Below are the code and all the weights of a small trained network. Each question names an input and a class and asks about switching units off, where a switched-off unit gives its printed mean instead of its output.

import numpy as np


def w(rows, s, z=0):
    codes = np.array(rows[::2]) - 128.0
    scale = np.full(codes.shape[1], s)
    scale[-1] = z or s
    return codes * scale


def norm(h):
    return h / np.sqrt((h * h).mean(-1, keepdims=True) + 1e-5)


def f(y):
    return np.maximum(y, 0)


def log_softmax(a):
    a = a - a.max(-1, keepdims=True)
    return a - np.log(np.exp(a).sum(-1, keepdims=True))


def net(x, mask):
    res = np.array(x, float).reshape(1, 3) / 4 @ E
    u = 0
    for l in range(2):
        y = f(norm(res) @ A[l][:, :-1].T + A[l][:, -1])
        res = res + np.where(mask[u : u + 14], y, B[l][:, -1]) @ B[l][:, :-1]
        u += 14
    return log_softmax(norm(res)[-1] @ U[:, :-1].T + U[:, -1])


A, B = {}, {}
E = w([
[107,198,213,164,185,156,168,22,125,2],'x0',
[112,112,231,195,92,202,72,253,91,92],'x1',
[129,103,164,67,131,24,8,111,21,70],'x2',
],0.0093)
A[0] = w([
[51,162,98,95,156,138,133,40,132,99,118],'0.n1',
[142,162,99,123,144,82,148,131,51,182,75],'0.n2',
[56,160,123,170,68,163,173,194,123,116,106],'0.n3',
[95,164,199,125,143,157,118,138,154,107,95],'0.n4',
[150,90,116,155,48,93,113,145,126,212,2],'0.n5',
[69,101,155,109,128,98,80,77,131,92,159],'0.n6',
[116,144,166,131,25,130,98,200,81,127,98],'0.n7',
[236,127,83,67,41,146,170,196,104,216,50],'0.n8',
[162,91,146,128,150,94,141,168,171,118,67],'0.n9',
[130,130,85,154,127,163,161,102,228,188,109],'0.n10',
[142,254,126,188,145,102,133,134,135,94,135],'0.n11',
[66,154,135,46,153,138,169,182,78,173,36],'0.n12',
[187,118,54,91,114,119,59,150,48,111,98],'0.n13',
[157,109,50,93,168,102,172,85,81,202,40],'0.n14',
],0.0061,0.0068)
B[0] = w([
[81,38,163,131,76,166,93,113,158,156,241],'0.n1',
[63,106,185,144,151,136,136,131,147,110,155],'0.n2',
[175,129,104,102,75,141,99,34,126,157,198],'0.n3',
[69,73,118,84,111,131,158,51,140,200,180],'0.n4',
[147,103,107,191,175,107,84,160,140,119,159],'0.n5',
[168,162,70,130,147,237,159,124,73,185,237],'0.n6',
[157,87,176,127,93,140,136,41,158,194,211],'0.n7',
[67,85,154,215,254,72,110,136,161,96,219],'0.n8',
[150,111,107,84,123,133,121,124,121,88,128],'0.n9',
[209,204,153,125,138,132,108,125,22,158,253],'0.n10',
[132,38,83,171,177,98,84,177,166,124,218],'0.n11',
[128,100,121,130,164,120,139,145,130,123,128],'0.n12',
[193,223,129,149,174,169,165,138,63,192,217],'0.n13',
[147,87,207,117,66,150,116,58,166,186,194],'0.n14',
],0.0073,0.0046)
A[1] = w([
[73,159,135,131,156,128,155,95,130,9,57],'1.n1',
[122,141,161,61,113,71,80,132,44,69,21],'1.n2',
[119,128,170,154,46,161,123,178,130,88,4],'1.n3',
[103,67,163,118,121,173,98,144,140,139,118],'1.n4',
[107,154,152,128,163,147,147,126,139,61,48],'1.n5',
[109,167,72,92,111,83,158,93,183,135,51],'1.n6',
[137,151,154,121,126,170,141,91,121,118,189],'1.n7',
[138,155,85,79,130,76,135,84,138,113,62],'1.n8',
[116,174,165,156,130,171,173,152,178,127,71],'1.n9',
[133,93,59,78,107,85,96,184,129,156,86],'1.n10',
[146,139,115,135,117,123,169,157,201,173,55],'1.n11',
[99,129,185,140,69,161,100,172,121,84,32],'1.n12',
[107,114,149,121,102,130,107,196,99,159,61],'1.n13',
[135,178,101,139,111,146,176,168,164,112,45],'1.n14',
],0.014,0.0049)
B[1] = w([
[49,98,109,202,146,66,119,254,209,151,201],'1.n1',
[162,245,40,90,123,188,204,148,95,135,201],'1.n2',
[121,115,193,117,67,106,171,31,157,122,162],'1.n3',
[164,120,112,152,172,91,103,83,119,157,205],'1.n4',
[107,96,83,131,135,95,79,185,157,106,167],'1.n5',
[126,71,227,118,77,172,95,109,90,134,173],'1.n6',
[144,89,135,146,145,62,63,197,145,129,254],'1.n7',
[123,97,202,145,20,202,186,88,148,120,180],'1.n8',
[120,186,59,55,120,123,157,124,38,132,197],'1.n9',
[69,124,134,185,165,133,135,199,207,19,188],'1.n10',
[79,168,122,83,112,112,113,149,100,16,188],'1.n11',
[131,57,160,52,70,172,215,58,210,170,171],'1.n12',
[48,135,119,100,117,110,171,90,166,52,177],'1.n13',
[185,207,111,59,177,158,69,137,31,68,149],'1.n14',
],0.0087,0.0089)
U = w([
[25,68,107,185,150,85,122,233,209,93,255],'0',
[96,64,214,90,39,182,172,22,162,141,167],'1',
[125,254,70,73,118,192,165,163,48,96,144],'2',
[188,107,153,180,172,95,44,125,100,184,8],'3',
],0.016,0.00098)

Each question gives the input, the list of numbers given to net, and the class t.
The units are the neurons (one row each of A and B). Each row of codes is followed by its name. A weight is (code - 128) times the scale printed after its matrix; where a second scale follows, it is the last column's (A, B and U).
mask holds one flag per neuron, layer by layer. A switched-off neuron (its flag False) gives its mean, the last column of its row in B, instead of its output. The means were averaged over made-up inputs and are rounded, as every weight is.
A unit's drop is (log p(t) with every unit on - log p(t) with that unit switched off) / (log p(t) with every unit on - log p(t) with every unit switched off).
The circuit of an input: a set's keep is (log p(t) with only the set's units on - log p(t) with every unit switched off) / (log p(t) with every unit on - log p(t) with every unit switched off). Starting from the 12 units with the biggest drops (on a tie, the unit counted first), units are removed one at a time, each time the one whose removal leaves the highest keep (on an exact tie, the one counted first), for as long as the keep stays at least 0.8.
units of the circuit, in order: the units of the circuit, biggest drop first
k most important neurons: the k neurons with the biggest drops, biggest first
k most important neurons of layer l: the k neurons of layer l with the biggest drops, biggest first
drop of u: that unit's drop, to one decimal
input [3,-3,-4], class 2: units of the circuit, in order -> 1.n9
input [3,2,3], class 3: 4 most important neurons -> 0.n6, 0.n10, 0.n8, 0.n4
input [-5,-2,6], class 2: 2 most important neurons -> 1.n2, 0.n13
input [-3,-2,-1], class 3: 2 most important neurons -> 0.n8, 0.n10
input [-3,3,1], class 3: 2 most important neurons -> 0.n7, 1.n1
input [-3,4,-2], class 1: 3 most important neurons of layer 1 -> 1.n7, 1.n1, 1.n13
input [-7,-8,-4], class 1: 3 most important neurons -> 1.n6, 0.n14, 1.n1
input [-3,-2,1], class 3: 2 most important neurons -> 0.n8, 0.n14
input [8,1,8], class 0: 2 most important neurons -> 1.n1, 0.n10
input [-5,7,7], class 1: 4 most important neurons -> 1.n12, 0.n7, 0.n10, 1.n3
input [2,-7,-8], class 2: 3 most important neurons of layer 1 -> 1.n14, 1.n11, 1.n9
input [-4,5,-6], class 2: 2 most important neurons -> 0.n1, 1.n9
input [-6,7,3], class 1: 2 most important neurons -> 1.n12, 0.n7
input [0,5,8], class 2: units of the circuit, in order -> 1.n2
input [3,3,-5], class 2: drop of 1.n9 -> 0.6
input [8,-6,3], class 0: drop of 1.n1 -> 0.8
input [3,-1,-6], class 2: drop of 1.n14 -> 0.0
